Below are the code and all the weights of a small trained network. Each question names an input and a target symbol and asks about switching units off, where a switched-off unit gives its printed mean instead of its output.

import numpy as np


def w(rows, s, z=0):
    codes = np.array(rows[::2]) - 128.0
    scale = np.full(codes.shape[1], s)
    scale[-1] = z or s
    return codes * scale


def f(y):
    return y / 2 * (1 + np.tanh(0.7978845608 * (y + 0.044715 * y**3)))


def softmax(a):
    e = np.exp(a - a.max(-1, keepdims=True))
    return e / e.sum(-1, keepdims=True)


def log_softmax(a):
    a = a - a.max(-1, keepdims=True)
    return a - np.log(np.exp(a).sum(-1, keepdims=True))


def net(x, mask):
    ids = ['αδεζηθλμξπστφψ'.index(c) for c in x.split()]
    T = len(ids)
    res = E[ids] + P[:T]
    u = 0
    for l in range(2):
        q, k, v = (res @ M[l].T for M in (Q, K, V))
        z = softmax(np.where(np.tri(T) > 0, q @ k.T / 4**0.5, -1e9)) @ v
        res = res + np.where(mask[u], z, O[l][:, -1]) @ O[l][:, :-1]
        u += 1
        y = f(res @ A[l][:, :-1].T + A[l][:, -1])
        res = res + np.where(mask[u : u + 16], y, B[l][:, -1]) @ B[l][:, :-1]
        u += 16
    return log_softmax(res[-1] @ U[:, :-1].T + U[:, -1])


Q, K, V, O, A, B = {}, {}, {}, {}, {}, {}
E = w([
[189,213,118,115,118,65,68,63,134,217,80],'α',
[62,106,102,132,113,53,151,155,47,91,33],'δ',
[43,129,67,16,168,124,163,154,124,83,148],'ε',
[64,170,165,201,98,112,160,205,43,61,99],'ζ',
[54,87,113,150,132,135,112,137,107,122,11],'η',
[114,179,93,153,116,73,81,97,125,129,246],'θ',
[110,111,87,146,198,112,166,173,117,85,50],'λ',
[179,107,162,23,128,89,171,120,179,84,177],'μ',
[195,185,169,148,150,139,170,54,170,130,119],'ξ',
[145,243,110,140,97,192,75,90,173,230,168],'π',
[109,134,50,195,93,161,130,107,105,253,196],'σ',
[84,183,95,21,110,123,178,168,133,235,76],'τ',
[110,220,160,94,188,28,195,129,163,14,181],'φ',
[166,233,123,94,156,171,37,100,81,105,119],'ψ',
],0.013)
P = w([
[196,170,31,144,23,97,191,99,167,6,87],'0',
[221,109,131,124,255,145,79,141,122,171,204],'1',
[194,158,160,139,131,152,135,117,83,43,133],'2',
[161,138,187,149,71,133,119,90,95,82,119],'3',
[12,155,184,223,168,56,83,115,183,217,252],'4',
[108,144,186,203,187,129,49,165,160,148,187],'5',
],0.0075)
Q[0] = w([
[151,53,38,166,92,181,118,182,132,100,89],'L0H1',
[13,50,122,102,114,151,254,185,134,169,108],'L0H1',
[204,140,124,113,79,196,144,113,43,58,31],'L0H1',
[104,104,101,98,74,175,200,79,126,147,218],'L0H1',
],0.0079)
K[0] = w([
[102,134,63,170,46,152,113,139,49,105,91],'L0H1',
[116,131,23,101,186,168,104,209,54,159,134],'L0H1',
[131,181,47,137,2,132,176,62,193,43,60],'L0H1',
[66,88,77,157,144,94,103,118,149,187,154],'L0H1',
],0.0095)
V[0] = w([
[86,122,59,100,164,206,72,148,191,134,109],'L0H1',
[85,121,135,99,82,123,114,3,101,75,48],'L0H1',
[178,193,85,166,141,103,185,112,112,85,156],'L0H1',
[97,155,149,165,170,139,166,190,33,64,109],'L0H1',
],0.0061)
O[0] = w([
[148,228,122,109,140,155,150,136,134,182,26,88],'L0H1',
[161,170,107,162,254,107,190,156,81,204,203,157],'L0H1',
[146,37,57,109,127,213,108,130,165,107,110,254],'L0H1',
[79,156,156,116,198,217,139,200,112,164,167,166],'L0H1',
],0.0086,0.005)
A[0] = w([
[34,118,207,56,136,121,139,93,179,141,101,173],'L0N1',
[195,161,83,29,89,147,118,118,204,177,115,174],'L0N2',
[121,141,84,21,117,130,168,104,128,80,135,173],'L0N3',
[183,120,199,62,174,210,105,42,133,132,166,219],'L0N4',
[147,133,125,214,147,117,202,61,138,114,96,253],'L0N5',
[110,158,131,95,148,94,162,194,48,194,6,183],'L0N6',
[175,212,50,156,127,139,69,111,98,100,178,182],'L0N7',
[92,34,102,104,146,119,162,169,112,121,136,101],'L0N8',
[141,82,163,164,62,49,100,115,82,63,195,157],'L0N9',
[129,135,139,84,155,55,126,138,183,28,167,65],'L0N10',
[110,67,103,218,107,237,99,110,115,188,111,93],'L0N11',
[146,142,121,159,163,85,148,124,113,166,166,74],'L0N12',
[82,77,37,231,121,88,122,124,100,79,145,196],'L0N13',
[174,149,90,129,54,115,150,44,179,160,127,102],'L0N14',
[182,164,199,161,113,183,185,58,254,84,133,148],'L0N15',
[70,179,143,212,163,61,200,170,148,142,85,86],'L0N16',
],0.0068,0.0034)
B[0] = w([
[145,192,113,121,93,112,182,248,89,15,109,154],'L0N1',
[68,103,131,157,133,213,212,103,178,229,207,200],'L0N2',
[130,205,44,80,180,194,149,109,122,136,213,165],'L0N3',
[78,156,73,170,76,36,89,182,218,148,126,209],'L0N4',
[255,96,135,186,123,145,80,162,88,169,156,206],'L0N5',
[207,238,130,154,119,210,126,169,241,141,122,207],'L0N6',
[112,139,191,130,119,184,46,90,92,166,136,215],'L0N7',
[102,45,127,41,136,109,245,127,102,127,139,194],'L0N8',
[152,101,112,96,190,217,148,56,211,95,84,165],'L0N9',
[118,123,158,57,82,119,159,97,105,60,207,148],'L0N10',
[111,62,146,105,108,5,169,191,52,151,230,176],'L0N11',
[184,142,82,104,47,120,126,76,136,204,98,130],'L0N12',
[108,13,131,131,233,132,75,101,118,181,146,253],'L0N13',
[94,92,133,140,177,232,127,192,60,194,128,196],'L0N14',
[246,132,167,154,90,85,143,170,193,108,232,205],'L0N15',
[179,181,171,203,197,68,163,120,44,186,170,168],'L0N16',
],0.0057)
Q[1] = w([
[191,181,114,53,168,169,215,221,16,51,77],'L1H1',
[185,113,190,77,91,172,253,130,44,85,96],'L1H1',
[16,166,146,80,147,87,68,120,115,124,211],'L1H1',
[53,225,180,148,104,25,215,141,117,98,5],'L1H1',
],0.0058)
K[1] = w([
[83,213,5,161,202,238,120,131,76,113,83],'L1H1',
[106,80,73,136,188,254,226,124,50,125,83],'L1H1',
[102,87,151,53,133,29,109,153,109,34,128],'L1H1',
[30,136,105,93,176,162,64,200,191,210,54],'L1H1',
],0.0062)
V[1] = w([
[122,99,71,66,210,134,181,72,138,56,89],'L1H1',
[45,81,163,149,142,98,71,89,46,103,118],'L1H1',
[184,35,135,180,91,112,253,194,157,92,115],'L1H1',
[114,123,91,10,104,53,205,82,132,213,88],'L1H1',
],0.0063)
O[1] = w([
[113,128,209,99,164,114,71,202,202,162,73,100],'L1H1',
[163,74,107,119,140,230,186,106,137,206,137,2],'L1H1',
[27,149,145,155,133,25,185,62,149,108,63,190],'L1H1',
[182,99,254,138,64,98,153,134,71,150,112,17],'L1H1',
],0.0078,0.0086)
A[1] = w([
[172,159,196,152,90,125,3,183,100,86,121,145],'L1N1',
[148,97,157,113,201,100,246,150,133,78,224,185],'L1N2',
[21,73,100,53,134,158,109,175,125,176,24,178],'L1N3',
[114,31,158,178,146,93,5,114,59,58,39,184],'L1N4',
[97,151,81,92,100,147,96,1,215,72,121,69],'L1N5',
[90,202,90,67,91,227,136,129,157,95,176,99],'L1N6',
[96,119,213,71,169,141,149,161,102,137,43,186],'L1N7',
[182,45,97,97,66,179,144,62,96,174,225,59],'L1N8',
[211,132,68,154,136,143,87,83,140,199,131,80],'L1N9',
[34,70,97,12,122,117,146,143,138,65,208,101],'L1N10',
[56,79,174,126,182,50,164,85,160,42,13,52],'L1N11',
[86,111,45,158,40,181,39,86,46,128,105,224],'L1N12',
[75,140,220,196,75,116,101,20,112,142,119,5],'L1N13',
[144,107,62,225,187,19,176,120,125,145,132,62],'L1N14',
[171,18,118,151,149,78,152,122,74,93,82,61],'L1N15',
[143,92,202,219,176,73,65,161,77,131,187,88],'L1N16',
],0.0059,0.0028)
B[1] = w([
[78,83,69,151,79,130,146,125,107,147,2,145],'L1N1',
[123,105,67,163,44,150,133,149,95,212,153,215],'L1N2',
[114,194,100,193,82,142,108,118,138,130,170,197],'L1N3',
[162,157,115,123,66,136,167,81,251,161,162,177],'L1N4',
[159,113,111,128,191,114,161,189,101,149,81,203],'L1N5',
[153,62,107,40,113,105,169,105,147,125,150,189],'L1N6',
[164,106,153,194,105,73,181,179,142,92,162,178],'L1N7',
[109,147,189,97,146,138,202,174,155,143,92,188],'L1N8',
[136,187,159,109,154,140,110,124,84,94,117,184],'L1N9',
[200,205,106,174,159,165,184,89,109,183,115,201],'L1N10',
[84,156,152,78,78,186,79,174,67,106,135,222],'L1N11',
[137,112,128,159,168,55,124,164,121,105,134,210],'L1N12',
[206,94,124,116,45,77,129,92,70,91,80,137],'L1N13',
[87,126,215,85,160,107,116,97,76,112,119,246],'L1N14',
[109,112,180,89,147,155,101,41,181,160,150,153],'L1N15',
[181,99,139,7,98,83,152,80,108,158,83,175],'L1N16',
],0.0072,0.011)
U = w([
[119,155,87,196,111,160,152,110,106,155,122,65],'α',
[97,167,157,164,127,144,126,215,95,42,115,159],'δ',
[173,140,115,171,149,113,175,152,138,127,58,68],'ε',
[190,227,115,111,85,115,207,118,177,155,195,112],'ζ',
[211,254,193,178,158,154,101,86,89,177,111,51],'η',
[177,130,96,108,90,105,120,85,112,159,99,125],'θ',
[108,77,157,99,159,91,163,152,77,180,140,81],'λ',
[160,136,80,187,147,53,119,92,134,92,151,174],'μ',
[148,140,190,99,126,129,116,107,143,81,161,112],'ξ',
[153,102,63,110,102,140,48,168,50,115,136,113],'π',
[164,145,92,182,119,143,76,85,197,189,141,176],'σ',
[92,182,132,94,140,153,134,70,103,124,142,27],'τ',
[174,104,153,83,178,138,149,65,188,129,130,155],'φ',
[147,123,126,170,124,173,155,71,136,102,107,253],'ψ',
],0.0068,0.0031)

Each question gives the input, a string of symbols that net reads in full, and the target symbol t.
The units are the heads (4 rows each of Q, K, V and O) and the neurons (one row each of A and B). Each row of codes is followed by its name. A weight is (code - 128) times the scale printed after its matrix; where a second scale follows, it is the last column's (O, A, B and U).
mask holds one flag per unit, layer by layer, with each layer's heads first. A switched-off unit (its flag False) gives its mean, the last column of its rows in O or B, instead of its output. The means were averaged over made-up inputs and are rounded, as every weight is.
A unit's drop is (log p(t) with every unit on - log p(t) with that unit switched off) / (log p(t) with every unit on - log p(t) with every unit switched off).
The circuit of an input: a set's keep is (log p(t) with only the set's units on - log p(t) with every unit switched off) / (log p(t) with every unit on - log p(t) with every unit switched off). Starting from the 12 units with the biggest drops (on a tie, the unit counted first), units are removed one at a time, each time the one whose removal leaves the highest keep (on an exact tie, the one counted first), for as long as the keep stays at least 0.8.
units of the circuit, in order: the units of the circuit, biggest drop first
most important unit: the unit with the biggest drop
top k neurons: the k neurons with the biggest drops, biggest first
k most important neurons of layer l: the k neurons of layer l with the biggest drops, biggest first
input ε ψ σ δ δ π, target ζ: most important unit	L1H1
input ψ ζ ε ξ ε, target δ: 2 most important neurons of layer 0	[L0N1, L0N4]
input λ ψ η, target δ: 3 most important neurons of layer 0	[L0N4, L0N11, L0N6]
input ε λ ξ λ δ, target δ: units of the circuit, in order	[L0H1, L0N1, L1N6]
input ξ δ σ θ, target μ: units of the circuit, in order	[L0N15, L1H1]
input π λ θ δ δ, target δ: units of the circuit, in order	[L0H1, L0N1]
input δ λ λ, target λ: 2 most important neurons of layer 0	[L0N8, L0N16]
input ζ δ λ ξ δ μ, target ζ: top 2 neurons	[L1N10, L0N10]
input α π φ π ξ τ, target ζ: 2 most important neurons of layer 1	[L1N6, L1N14]
input ε μ ε δ α, target θ: top 2 neurons	[L1N13, L1N1]
input ε π η δ π σ, target λ: top 3 neurons	[L1N8, L0N11, L0N14]
input α τ π λ, target φ: 2 most important neurons of layer 0	[L0N13, L0N4]
input λ δ δ δ δ, target λ: units of the circuit, in order	[L0N16, L0H1, L1N16]
input π λ ξ θ, target μ: top 3 neurons	[L0N15, L1N12, L0N8]
input δ π θ σ η, target μ: 2 most important neurons of layer 0	[L0N15, L0N1]
input ξ σ π, target μ: 2 most important neurons of layer 0	[L0N15, L0N5]
input δ δ τ φ λ, target λ: top 4 neurons	[L0N16, L1N16, L0N7, L1N10]
input π δ ψ, target π: 2 most important neurons of layer 0	[L0N14, L0N7]
input ε λ λ, target ε: top 2 neurons	[L0N3, L1N1]
input ε ψ ζ ζ, target ε: top 2 neurons	[L0N3, L1N1]
input ε ξ δ μ δ, target τ: top 2 neurons	[L1N11, L0N15]
input ε λ η σ, target λ: top 2 neurons	[L0N11, L1N8]
input μ λ δ π ψ ε, target ζ: top 2 neurons	[L1N10, L1N6]
input λ π φ λ, target δ: top 2 neurons	[L1N11, L0N4]
input π α ξ μ π ψ, target θ: most important unit	L0N10
input θ δ ζ ε θ, target φ: top neuron	[L0N9]
input ψ δ δ δ, target π: 4 most important neurons of layer 0	[L0N7, L0N2, L0N6, L0N3]
input λ π δ δ ε, target ζ: 3 most important neurons of layer 1	[L1N10, L1N14, L1N6]
input ε δ δ δ, target ε: 3 most important neurons of layer 0	[L0N3, L0N6, L0N2]
